Below are the code and all the weights of a small trained network. Each question names an input and a class and asks about switching units off, where a switched-off unit gives its printed mean instead of its output.

import numpy as np


def w(rows, s, z=0):
    codes = np.array(rows[::2]) - 128.0
    scale = np.full(codes.shape[1], s)
    scale[-1] = z or s
    return codes * scale


def norm(h):
    return h / np.sqrt((h * h).mean(-1, keepdims=True) + 1e-5)


def f(y):
    return y / 2 * (1 + np.tanh(0.7978845608 * (y + 0.044715 * y**3)))


def log_softmax(a):
    a = a - a.max(-1, keepdims=True)
    return a - np.log(np.exp(a).sum(-1, keepdims=True))


def net(x, mask):
    res = np.array(x, float).reshape(1, 4) / 4 @ E
    u = 0
    for l in range(4):
        y = f(norm(res) @ A[l][:, :-1].T + A[l][:, -1])
        res = res + np.where(mask[u : u + 10], y, B[l][:, -1]) @ B[l][:, :-1]
        u += 10
    return log_softmax(norm(res)[-1] @ U[:, :-1].T + U[:, -1])


A, B = {}, {}
E = w([
[216,113,119,113,57,8,199,104,161],'x0',
[155,177,202,150,83,90,8,141,84],'x1',
[91,83,91,92,9,170,80,148,197],'x2',
[205,128,110,108,87,198,154,157,52],'x3',
],0.011)
A[0] = w([
[132,212,198,142,54,73,10,130,77,2],'L0N1',
[196,98,195,156,75,42,165,188,202,88],'L0N2',
[77,112,127,199,149,195,74,140,115,109],'L0N3',
[141,209,169,129,54,87,43,135,89,30],'L0N4',
[116,94,94,92,94,149,66,95,180,82],'L0N5',
[22,133,181,166,144,56,98,44,235,5],'L0N6',
[177,112,102,61,124,95,125,72,116,92],'L0N7',
[217,121,102,117,63,204,141,144,26,8],'L0N8',
[116,97,93,77,25,167,53,121,178,19],'L0N9',
[118,56,2,127,164,166,209,88,168,65],'L0N10',
],0.0077,0.01)
B[0] = w([
[213,33,150,92,207,124,76,160,187,223],'L0N1',
[94,143,87,95,124,156,74,49,70,243],'L0N2',
[136,124,89,86,98,94,114,50,85,235],'L0N3',
[187,105,195,66,187,156,123,123,185,195],'L0N4',
[134,170,171,224,151,141,191,118,114,157],'L0N5',
[43,148,150,116,116,47,134,238,82,198],'L0N6',
[104,149,91,106,128,171,88,104,101,143],'L0N7',
[58,169,216,82,95,80,174,214,68,173],'L0N8',
[145,148,192,213,87,164,152,114,146,176],'L0N9',
[165,107,255,58,161,138,108,118,161,253],'L0N10',
],0.011,0.0039)
A[1] = w([
[112,133,122,164,99,92,111,194,101,83],'L1N1',
[89,212,193,105,111,131,118,85,70,121],'L1N2',
[215,117,75,115,30,2,171,88,158,44],'L1N3',
[198,187,133,215,222,67,168,116,85,30],'L1N4',
[67,149,112,124,160,212,70,110,109,52],'L1N5',
[122,83,123,178,10,163,131,137,224,23],'L1N6',
[78,31,79,163,151,67,104,161,112,70],'L1N7',
[58,131,94,182,172,234,50,164,99,3],'L1N8',
[182,111,112,124,115,150,149,179,76,82],'L1N9',
[104,75,104,133,27,141,111,184,198,62],'L1N10',
],0.0091,0.0062)
B[1] = w([
[98,117,195,72,189,150,196,102,139,130],'L1N1',
[120,20,150,160,70,90,178,77,122,249],'L1N2',
[50,220,43,47,187,200,7,87,60,253],'L1N3',
[162,191,128,252,114,202,97,129,172,243],'L1N4',
[121,145,74,84,70,113,103,50,103,205],'L1N5',
[84,172,119,254,128,226,129,102,161,187],'L1N6',
[151,181,145,112,53,81,189,147,88,143],'L1N7',
[154,226,40,86,177,112,58,110,86,199],'L1N8',
[22,187,98,116,152,73,55,215,180,163],'L1N9',
[152,221,144,210,227,169,115,163,126,172],'L1N10',
],0.0091,0.0037)
A[2] = w([
[177,151,84,254,162,121,168,125,117,57],'L2N1',
[65,120,87,165,149,40,134,152,180,3],'L2N2',
[115,99,61,94,147,172,223,138,197,81],'L2N3',
[160,140,100,103,63,185,170,234,53,29],'L2N4',
[144,116,56,133,70,122,108,45,125,80],'L2N5',
[170,113,92,110,103,164,164,214,55,29],'L2N6',
[131,105,90,117,130,146,178,141,152,36],'L2N7',
[96,131,116,136,74,165,101,148,195,32],'L2N8',
[93,152,106,104,101,100,160,241,101,63],'L2N9',
[104,88,85,82,162,149,222,133,184,23],'L2N10',
],0.011,0.006)
B[2] = w([
[105,114,138,163,84,188,140,130,159,236],'L2N1',
[97,197,154,117,121,106,130,166,98,169],'L2N2',
[177,163,144,131,157,135,3,171,136,215],'L2N3',
[60,180,150,144,151,76,139,152,117,199],'L2N4',
[120,111,125,128,132,131,167,106,111,253],'L2N5',
[96,179,148,104,143,108,126,161,136,160],'L2N6',
[136,183,118,131,173,95,54,132,134,108],'L2N7',
[140,152,128,141,155,154,157,142,115,143],'L2N8',
[119,139,169,120,133,104,165,109,115,176],'L2N9',
[168,130,142,79,170,117,63,158,155,204],'L2N10',
],0.018,0.0033)
A[3] = w([
[105,123,62,81,182,164,206,141,175,80],'L3N1',
[108,133,85,91,146,139,125,99,99,103],'L3N2',
[162,53,166,128,143,84,194,76,127,127],'L3N3',
[145,159,96,113,133,122,173,123,169,55],'L3N4',
[90,113,101,126,129,109,136,139,148,34],'L3N5',
[160,114,84,243,106,141,147,147,137,96],'L3N6',
[57,144,69,149,134,10,123,196,196,81],'L3N7',
[131,132,118,133,134,92,160,114,185,2],'L3N8',
[196,52,134,112,165,122,52,166,151,70],'L3N9',
[129,118,22,101,131,127,120,77,81,66],'L3N10',
],0.011,0.0072)
B[3] = w([
[148,163,135,140,180,107,24,82,118,129],'L3N1',
[154,104,111,123,120,87,144,92,90,183],'L3N2',
[118,77,148,104,107,254,185,139,115,133],'L3N3',
[124,131,128,122,206,165,42,125,72,107],'L3N4',
[136,208,168,106,206,153,78,137,91,108],'L3N5',
[62,128,113,128,87,183,146,152,191,169],'L3N6',
[121,218,157,85,100,146,165,205,44,177],'L3N7',
[130,181,134,84,155,153,20,170,79,110],'L3N8',
[167,93,146,63,163,146,204,116,207,255],'L3N9',
[115,110,79,129,127,100,147,87,126,210],'L3N10',
],0.01,0.0064)
U = w([
[212,108,176,91,158,128,36,147,168,154],'0',
[103,143,31,101,112,113,99,47,65,147],'1',
[115,174,135,253,105,186,131,134,157,153],'2',
[65,182,170,104,119,57,149,204,84,130],'3',
[139,38,144,139,71,126,247,120,158,179],'4',
[151,77,93,172,88,80,143,170,129,1],'5',
],0.019,0.0076)

Each question gives the input, the list of numbers given to net, and the class t.
The units are the neurons (one row each of A and B). Each row of codes is followed by its name. A weight is (code - 128) times the scale printed after its matrix; where a second scale follows, it is the last column's (A, B and U).
mask holds one flag per neuron, layer by layer. A switched-off neuron (its flag False) gives its mean, the last column of its row in B, instead of its output. The means were averaged over made-up inputs and are rounded, as every weight is.
A unit's drop is (log p(t) with every unit on - log p(t) with that unit switched off) / (log p(t) with every unit on - log p(t) with every unit switched off).
The circuit of an input: a set's keep is (log p(t) with only the set's units on - log p(t) with every unit switched off) / (log p(t) with every unit on - log p(t) with every unit switched off). Starting from the 12 units with the biggest drops (on a tie, the unit counted first), units are removed one at a time, each time the one whose removal leaves the highest keep (on an exact tie, the one counted first), for as long as the keep stays at least 0.8.
circuit, biggest first: the units of the circuit, biggest drop first
k most important neurons: the k neurons with the biggest drops, biggest first
k most important neurons of layer l: the k neurons of layer l with the biggest drops, biggest first
drop of u: that unit's drop, to one decimal
input [2,-4,-7,8], class 3: 2 most important neurons -> [L0N8 L2N4]
input [0,-8,-7,7], class 0: most important neuron -> [L0N10]
input [-2,6,0,7], class 3: 3 most important neurons -> [L0N8 L0N10 L2N4]
input [-8,-8,8,-6], class 0: 2 most important neurons -> [L0N10 L0N2]
input [5,2,-1,5], class 1: 2 most important neurons of layer 0 -> [L0N2 L0N6]
input [0,3,5,6], class 3: 3 most important neurons -> [L0N8 L2N4 L1N4]
input [-1,-4,6,-7], class 3: 2 most important neurons -> [L0N6 L1N4]
input [0,-6,-4,-7], class 3: 3 most important neurons -> [L0N6 L2N2 L3N7]
input [-1,-3,-1,0], class 4: circuit, biggest first -> [L0N10 L1N3 L2N3]
input [7,0,7,0], class 1: 3 most important neurons -> [L1N3 L0N2 L1N4]
input [-2,0,3,-4], class 3: 3 most important neurons -> [L0N6 L2N2 L0N10]
input [-6,4,-8,-6], class 2: 2 most important neurons -> [L1N4 L0N2]
input [7,1,7,-1], class 1: 2 most important neurons -> [L1N3 L0N2]
input [-1,1,-2,-1], class 4: 2 most important neurons of layer 1 -> [L1N2 L1N3]
input [0,-4,3,1], class 0: most important neuron of layer 2 -> [L2N3]
input [4,-3,-2,0], class 1: 2 most important neurons -> [L1N3 L0N4]
input [4,-6,-6,3], class 0: 2 most important neurons of layer 0 -> [L0N10 L0N5]
input [0,1,-6,5], class 2: drop of L1N4 -> 1.1
input [-7,-8,-8,-4], class 0: drop of L0N5 -> 0.1
input [3,0,-7,-7], class 2: drop of L2N1 -> 0.7
input [0,-6,-8,0], class 2: circuit, biggest first -> [L1N4]
input [-8,-4,7,-7], class 1: 2 most important neurons of layer 1 -> [L1N8 L1N5]
